Below is a small trained network, with its code and all its weights. Each question gives an input and a class and asks what happens when units are switched off, that is, made to give their printed mean instead of their output.

import numpy as np


def w(rows, s, z=0):
    codes = np.array(rows[::2]) - 128.0
    scale = np.full(codes.shape[1], s)
    scale[-1] = z or s
    return codes * scale


def norm(h):
    return h / np.sqrt((h * h).mean(-1, keepdims=True) + 1e-5)


def f(y):
    return np.maximum(y, 0)


def log_softmax(a):
    a = a - a.max(-1, keepdims=True)
    return a - np.log(np.exp(a).sum(-1, keepdims=True))


def net(x, mask):
    res = np.array(x, float).reshape(1, 2) / 4 @ E
    u = 0
    for l in range(3):
        y = f(norm(res) @ A[l][:, :-1].T + A[l][:, -1])
        res = res + np.where(mask[u : u + 6], y, B[l][:, -1]) @ B[l][:, :-1]
        u += 6
    return log_softmax(norm(res)[-1] @ U[:, :-1].T + U[:, -1])


A, B = {}, {}
E = w([
[140,128,100,132,3],'x0',
[148,96,115,21,94],'x1',
],0.0065)
A[0] = w([
[119,126,137,114,137,157],'0.n0',
[158,83,138,33,182,2],'0.n1',
[130,62,116,48,166,114],'0.n2',
[132,221,139,173,141,74],'0.n3',
[217,193,178,213,51,38],'0.n4',
[123,143,83,234,1,63],'0.n5',
],0.0076,0.0036)
B[0] = w([
[165,114,105,93,130,148],'0.n0',
[33,115,115,99,183,182],'0.n1',
[130,160,180,89,134,196],'0.n2',
[112,104,105,161,143,168],'0.n3',
[76,86,115,92,120,195],'0.n4',
[71,77,127,10,130,253],'0.n5',
],0.013,0.0067)
A[1] = w([
[89,35,120,75,101,254],'1.n0',
[181,190,91,223,150,103],'1.n1',
[121,196,148,140,119,42],'1.n2',
[117,68,159,208,169,224],'1.n3',
[152,199,184,131,198,147],'1.n4',
[254,124,132,136,120,108],'1.n5',
],0.0091,0.0031)
B[1] = w([
[139,169,161,167,149,247],'1.n0',
[162,95,151,4,158,140],'1.n1',
[127,119,116,136,104,128],'1.n2',
[147,136,79,174,65,158],'1.n3',
[142,80,92,86,78,161],'1.n4',
[103,108,143,179,169,128],'1.n5',
],0.011,0.013)
A[2] = w([
[247,140,82,142,127,9],'2.n0',
[193,211,195,120,111,68],'2.n1',
[188,90,170,133,147,1],'2.n2',
[118,132,116,81,96,179],'2.n3',
[134,131,158,140,210,135],'2.n4',
[76,156,140,204,200,10],'2.n5',
],0.011,0.0017)
B[2] = w([
[240,13,76,137,178,171],'2.n0',
[246,194,61,203,2,173],'2.n1',
[100,100,82,121,112,131],'2.n2',
[138,126,196,154,206,253],'2.n3',
[51,83,136,205,63,178],'2.n4',
[101,195,76,233,68,158],'2.n5',
],0.0076,0.0057)
U = w([
[50,138,88,246,86,105],'0',
[252,225,192,126,15,119],'1',
[20,92,220,48,164,172],'2',
[165,170,143,165,162,9],'3',
[234,28,47,161,130,128],'4',
],0.014,0.011)

Each question gives the input, the list of numbers given to net, and the class t.
The units are the neurons (one row each of A and B). Each row of codes is followed by its name. A weight is (code - 128) times the scale printed after its matrix; where a second scale follows, it is the last column's (A, B and U).
mask holds one flag per neuron, layer by layer. A switched-off neuron (its flag False) gives its mean, the last column of its row in B, instead of its output. The means were averaged over made-up inputs and are rounded, as every weight is.
A unit's drop is (log p(t) with every unit on - log p(t) with that unit switched off) / (log p(t) with every unit on - log p(t) with every unit switched off).
The circuit of an input: a set's keep is (log p(t) with only the set's units on - log p(t) with every unit switched off) / (log p(t) with every unit on - log p(t) with every unit switched off). Starting from the 12 units with the biggest drops (on a tie, the unit counted first), units are removed one at a time, each time the one whose removal leaves the highest keep (on an exact tie, the one counted first), for as long as the keep stays at least 0.8.
circuit, biggest first: the units of the circuit, biggest drop first
k most important neurons: the k neurons with the biggest drops, biggest first
drop of u: that unit's drop, to one decimal
input [1,6], class 1: circuit, biggest first -> (0.n5)
input [6,4], class 1: circuit, biggest first -> (0.n1; 1.n0)
input [-8,-1], class 4: circuit, biggest first -> (0.n5; 1.n4; 1.n3)
input [1,8], class 1: 3 most important neurons -> (0.n5; 2.n1; 0.n4)
input [-8,-8], class 4: 3 most important neurons -> (0.n5; 1.n3; 0.n1)
input [1,-5], class 0: 4 most important neurons -> (1.n0; 2.n5; 0.n3; 1.n4)
input [2,-7], class 0: 2 most important neurons -> (1.n0; 2.n5)
input [7,-6], class 2: drop of 0.n5 -> 1.1
input [-6,-5], class 4: drop of 0.n5 -> 0.8
input [-1,-4], class 4: drop of 2.n0 -> 0.1
